Below are the code and all the weights of a small trained network. Each question names an input and a target symbol and asks about switching units off, where a switched-off unit gives its printed mean instead of its output.

import numpy as np


def w(rows, s, z=0):
    codes = np.array(rows[::2]) - 128.0
    scale = np.full(codes.shape[1], s)
    scale[-1] = z or s
    return codes * scale


def f(y):
    return y / 2 * (1 + np.tanh(0.7978845608 * (y + 0.044715 * y**3)))


def softmax(a):
    e = np.exp(a - a.max(-1, keepdims=True))
    return e / e.sum(-1, keepdims=True)


def log_softmax(a):
    a = a - a.max(-1, keepdims=True)
    return a - np.log(np.exp(a).sum(-1, keepdims=True))


def net(x, mask):
    ids = ['αβγδζθμξστφψω'.index(c) for c in x.split()]
    T = len(ids)
    res = E[ids] + P[:T]
    u = 0
    for l in range(3):
        r = res
        for j in range(3):
            rows = slice(2 * j, 2 * j + 2)
            q, k, v = (r @ M[l][rows].T for M in (Q, K, V))
            z = softmax(np.where(np.tri(T) > 0, q @ k.T / 2**0.5, -1e9)) @ v
            o = O[l][rows]
            res = res + np.where(mask[u + j], z, o[:, -1]) @ o[:, :-1]
        u += 3
        y = f(res @ A[l][:, :-1].T + A[l][:, -1])
        res = res + np.where(mask[u : u + 4], y, B[l][:, -1]) @ B[l][:, :-1]
        u += 4
    return log_softmax(res[-1] @ U[:, :-1].T + U[:, -1])


Q, K, V, O, A, B = {}, {}, {}, {}, {}, {}
E = w([
[147,123,130,210,109,112,158,121,137,130],'α',
[115,80,120,166,200,75,159,149,172,175],'β',
[82,121,142,80,111,129,78,252,203,83],'γ',
[195,151,137,156,105,140,158,166,133,126],'δ',
[138,146,139,148,156,90,173,115,161,188],'ζ',
[145,125,47,116,178,189,165,87,78,156],'θ',
[144,144,138,84,128,80,134,60,97,25],'μ',
[166,107,138,193,144,142,147,150,138,124],'ξ',
[87,173,144,107,171,71,149,103,119,45],'σ',
[67,37,192,100,64,122,166,104,124,104],'τ',
[65,90,122,56,73,171,193,151,67,141],'φ',
[188,160,183,98,158,106,175,145,160,198],'ψ',
[100,133,168,110,148,146,22,118,74,167],'ω',
],0.018)
P = w([
[115,143,58,135,69,124,112,105,184,136],'0',
[121,138,102,151,117,182,123,92,178,123],'1',
[119,135,121,144,126,182,122,106,162,123],'2',
[125,135,138,133,143,163,122,123,142,121],'3',
[127,128,162,126,153,155,124,132,126,120],'4',
[135,123,182,121,165,142,122,147,108,126],'5',
[141,114,208,113,174,128,127,162,95,130],'6',
[149,107,223,106,186,118,127,171,77,124],'7',
[156,102,246,96,194,111,133,183,60,129],'8',
],0.014)
Q[0] = w([
[49,134,141,4,104,101,96,100,62,32],'0.h0',
[165,159,74,127,178,133,144,70,62,124],'0.h0',
[150,116,112,73,98,130,120,132,100,112],'0.h1',
[155,118,136,213,136,142,144,158,160,173],'0.h1',
[51,145,201,73,105,130,176,71,126,33],'0.h2',
[118,129,144,114,132,127,148,37,79,126],'0.h2',
],0.017)
K[0] = w([
[99,135,241,140,197,179,165,176,68,91],'0.h0',
[103,166,73,144,200,148,164,79,115,141],'0.h0',
[140,153,167,137,156,147,150,142,129,118],'0.h1',
[126,152,83,139,103,82,101,109,159,139],'0.h1',
[166,129,249,71,181,113,103,194,73,155],'0.h2',
[161,117,186,132,184,132,132,95,41,156],'0.h2',
],0.017)
V[0] = w([
[87,132,213,40,225,83,168,195,179,160],'0.h0',
[29,114,42,137,228,63,48,46,135,188],'0.h0',
[71,124,85,191,215,186,128,193,159,77],'0.h1',
[159,70,83,120,136,214,66,98,111,93],'0.h1',
[214,101,232,84,173,169,214,181,155,87],'0.h2',
[82,3,37,202,139,119,167,138,95,2],'0.h2',
],0.0051)
O[0] = w([
[145,54,91,105,168,236,195,5,64,148,251],'0.h0',
[82,25,168,109,70,158,172,127,227,84,172],'0.h0',
[153,34,136,136,192,110,85,166,137,172,139],'0.h1',
[218,119,150,118,170,233,133,102,201,85,101],'0.h1',
[186,2,101,42,175,182,63,194,221,100,141],'0.h2',
[226,8,92,172,140,40,109,5,97,130,200],'0.h2',
],0.0054,0.0016)
A[0] = w([
[185,84,92,199,242,63,97,133,184,233,53],'0.n0',
[100,126,61,95,40,210,165,124,71,190,3],'0.n1',
[215,74,107,219,158,190,44,117,148,164,37],'0.n2',
[139,98,2,131,131,145,142,113,42,147,113],'0.n3',
],0.006,0.0019)
B[0] = w([
[188,208,142,147,4,231,138,146,76,55,254],'0.n0',
[125,123,71,72,192,52,76,115,93,150,157],'0.n1',
[58,254,168,86,107,184,184,142,137,137,178],'0.n2',
[160,68,121,55,208,177,72,120,195,154,138],'0.n3',
],0.0063,0.0029)
Q[1] = w([
[198,78,114,163,150,100,140,157,188,123],'1.h0',
[158,127,115,177,53,207,191,186,139,254],'1.h0',
[104,99,107,175,106,159,121,180,117,171],'1.h1',
[169,153,140,137,131,76,127,177,94,94],'1.h1',
[145,108,93,134,142,58,61,132,134,174],'1.h2',
[101,128,163,134,181,80,130,65,137,48],'1.h2',
],0.014)
K[1] = w([
[96,118,37,161,117,126,194,171,131,64],'1.h0',
[150,196,15,177,112,137,133,88,245,125],'1.h0',
[132,105,106,162,24,202,58,127,119,151],'1.h1',
[182,131,145,144,132,61,124,210,92,87],'1.h1',
[87,157,47,94,162,118,106,50,137,85],'1.h2',
[134,85,212,65,169,116,153,129,36,152],'1.h2',
],0.012)
V[1] = w([
[200,179,117,117,203,72,201,129,169,82],'1.h0',
[69,71,88,75,19,159,255,115,123,135],'1.h0',
[68,118,82,150,98,196,170,98,160,118],'1.h1',
[213,146,138,25,107,131,89,109,132,77],'1.h1',
[121,137,167,164,145,86,171,156,133,100],'1.h2',
[152,111,147,95,85,137,145,140,106,221],'1.h2',
],0.006)
O[1] = w([
[180,140,120,81,174,61,71,140,164,80,97],'1.h0',
[126,17,105,93,134,137,253,167,123,124,254],'1.h0',
[153,89,183,90,154,102,105,166,105,157,190],'1.h1',
[88,82,79,198,141,180,83,121,89,115,133],'1.h1',
[140,161,172,76,127,91,89,115,173,136,244],'1.h2',
[110,121,128,175,127,196,122,138,170,153,110],'1.h2',
],0.0072,0.0024)
A[1] = w([
[177,136,179,176,118,136,123,97,216,122,97],'1.n0',
[133,167,1,186,127,88,15,118,64,90,2],'1.n1',
[110,206,137,177,194,131,113,188,149,160,74],'1.n2',
[154,160,162,184,117,216,120,179,168,192,89],'1.n3',
],0.0075,0.0064)
B[1] = w([
[93,93,158,100,153,53,97,254,44,119,222],'1.n0',
[249,166,126,164,46,246,99,67,205,132,123],'1.n1',
[210,42,94,76,34,135,172,94,74,135,158],'1.n2',
[100,130,95,106,104,57,227,65,59,31,254],'1.n3',
],0.0076,0.0028)
Q[2] = w([
[223,128,110,185,179,96,146,170,122,109],'2.h0',
[171,165,199,181,35,91,170,198,127,139],'2.h0',
[175,181,163,196,78,82,188,245,130,135],'2.h1',
[111,194,124,68,156,162,83,133,139,119],'2.h1',
[115,132,95,48,155,122,150,143,123,171],'2.h2',
[56,98,132,71,187,173,73,37,151,88],'2.h2',
],0.012)
K[2] = w([
[130,121,10,119,148,76,144,119,206,96],'2.h0',
[88,147,76,141,33,84,144,123,184,156],'2.h0',
[99,160,21,157,64,70,161,132,207,114],'2.h1',
[137,146,126,176,187,159,145,84,166,34],'2.h1',
[122,101,129,81,174,138,77,125,145,171],'2.h2',
[163,101,253,131,230,189,120,124,58,74],'2.h2',
],0.011)
V[2] = w([
[137,187,119,152,198,110,102,179,141,80],'2.h0',
[140,124,156,118,182,63,153,53,128,127],'2.h0',
[127,180,4,33,164,162,162,114,52,92],'2.h1',
[142,156,106,92,106,107,113,102,192,244],'2.h1',
[130,83,90,127,195,92,93,175,104,194],'2.h2',
[254,143,131,139,148,168,172,87,133,132],'2.h2',
],0.0086)
O[2] = w([
[187,97,124,151,118,102,152,170,127,121,18],'2.h0',
[70,125,145,206,140,107,150,165,125,179,216],'2.h0',
[134,122,151,91,117,114,85,64,194,193,254],'2.h1',
[136,142,59,145,246,122,151,120,133,112,39],'2.h1',
[113,150,138,181,94,116,177,99,175,96,64],'2.h2',
[71,109,97,119,112,85,112,100,92,141,53],'2.h2',
],0.011,0.0058)
A[2] = w([
[88,72,178,89,84,147,78,107,148,157,156],'2.n0',
[94,141,143,145,122,155,197,206,172,254,159],'2.n1',
[125,148,137,156,64,96,141,217,54,122,5],'2.n2',
[110,38,114,83,188,128,184,193,24,186,173],'2.n3',
],0.0072,0.0024)
B[2] = w([
[157,176,54,171,182,95,164,179,127,102,249],'2.n0',
[188,101,147,166,160,157,37,98,75,37,192],'2.n1',
[154,109,94,122,126,150,127,126,163,255,174],'2.n2',
[78,155,32,165,42,127,102,84,222,96,201],'2.n3',
],0.0088,0.012)
U = w([
[155,63,156,112,31,153,158,107,110,208,169],'α',
[196,112,135,151,112,145,216,88,79,92,115],'β',
[83,149,103,144,100,130,72,160,166,169,29],'γ',
[145,192,72,198,166,114,145,140,123,73,2],'δ',
[145,165,79,188,120,134,188,166,125,178,53],'ζ',
[142,198,149,162,60,128,132,79,184,131,26],'θ',
[171,107,89,118,101,100,110,95,64,86,101],'μ',
[173,95,144,209,95,186,60,94,130,126,85],'ξ',
[108,94,173,142,115,3,185,132,93,101,216],'σ',
[82,63,131,156,39,164,175,84,140,103,148],'τ',
[136,47,94,121,192,177,165,71,127,216,211],'φ',
[124,103,134,68,118,167,101,203,205,76,132],'ψ',
[68,209,152,157,135,196,114,138,45,161,211],'ω',
],0.0062,0.0047)

Each question gives the input, a string of symbols that net reads in full, and the target symbol t.
The units are the heads (2 rows each of Q, K, V and O) and the neurons (one row each of A and B). Each row of codes is followed by its name. A weight is (code - 128) times the scale printed after its matrix; where a second scale follows, it is the last column's (O, A, B and U).
mask holds one flag per unit, layer by layer, with each layer's heads first. A switched-off unit (its flag False) gives its mean, the last column of its rows in O or B, instead of its output. The means were averaged over made-up inputs and are rounded, as every weight is.
A unit's drop is (log p(t) with every unit on - log p(t) with that unit switched off) / (log p(t) with every unit on - log p(t) with every unit switched off).
The circuit of an input: a set's keep is (log p(t) with only the set's units on - log p(t) with every unit switched off) / (log p(t) with every unit on - log p(t) with every unit switched off). Starting from the 12 units with the biggest drops (on a tie, the unit counted first), units are removed one at a time, each time the one whose removal leaves the highest keep (on an exact tie, the one counted first), for as long as the keep stays at least 0.8.
circuit, biggest first: the units of the circuit, biggest drop first
most important unit: the unit with the biggest drop
top k neurons: the k neurons with the biggest drops, biggest first
top k neurons in layer l: the k neurons of layer l with the biggest drops, biggest first
drop of u: that unit's drop, to one decimal
input θ σ θ, target ξ: most important unit -> 0.h0
input ξ μ γ ψ α τ ξ μ, target τ: circuit, biggest first -> 1.h0, 1.h1, 2.n3, 2.h1
input β θ ξ ξ α, target τ: top 3 neurons -> 0.n0, 2.n3, 2.n0
input ζ ω σ, target ω: circuit, biggest first -> 1.h0, 0.h2
input ψ ω τ ω ξ σ, target ω: circuit, biggest first -> 0.h2, 1.h0
input σ σ β ω σ μ, target ω: circuit, biggest first -> 0.h2, 1.h0
input ω σ ψ, target ψ: circuit, biggest first -> 0.h0, 2.h2, 1.h0, 2.h0
input ξ ψ ψ σ β, target α: top 2 neurons -> 0.n0, 2.n2
input τ σ ζ σ φ, target φ: circuit, biggest first -> 2.h1, 0.h0, 0.n1, 0.n3
input μ ξ ω ζ ψ μ, target ψ: top 2 neurons in layer 0 -> 0.n0, 0.n2
input ω τ ψ, target ψ: circuit, biggest first -> 0.h0, 2.h2, 1.n0, 2.h0
input β ψ φ α ω ψ, target τ: top 2 neurons -> 0.n0, 2.n3
input β σ δ τ σ μ ζ, target τ: top 3 neurons -> 0.n0, 2.n3, 2.n0
input θ δ φ ζ σ ψ ξ, target σ: most important unit -> 1.n0
input θ γ σ μ ξ ω σ δ ψ, target σ: top 2 neurons -> 1.n0, 1.n3
input μ β σ ζ, target γ: top 2 neurons -> 1.n1, 2.n3
input τ γ σ, target τ: top 2 neurons -> 2.n3, 2.n0
input σ θ ξ σ ξ ξ, target ξ: top 2 neurons in layer 2 -> 2.n1, 2.n0
input δ γ ξ ξ ξ ξ σ ξ, target μ: top 2 neurons in layer 1 -> 1.n1, 1.n2
input ζ ζ ψ μ δ, target δ: most important unit -> 2.h1
input θ ω ζ, target σ: top 2 neurons in layer 1 -> 1.n0, 1.n3
input ξ ω μ ξ, target α: top 2 neurons in layer 2 -> 2.n2, 2.n0
input ξ ψ σ ξ σ ξ ψ, target α: top 3 neurons in layer 2 -> 2.n2, 2.n0, 2.n1
input ξ ζ δ σ σ ξ β ψ δ, target α: drop of 1.n0 -> 0.2
input ζ ω ζ, target δ: drop of 1.h1 -> 0.2
input φ ω μ, target ω: drop of 1.h0 -> 0.3
input σ ψ σ ψ σ ω τ τ μ, target τ: most important unit -> 1.h0
input σ α τ δ, target ξ: drop of 2.n0 -> 0.1
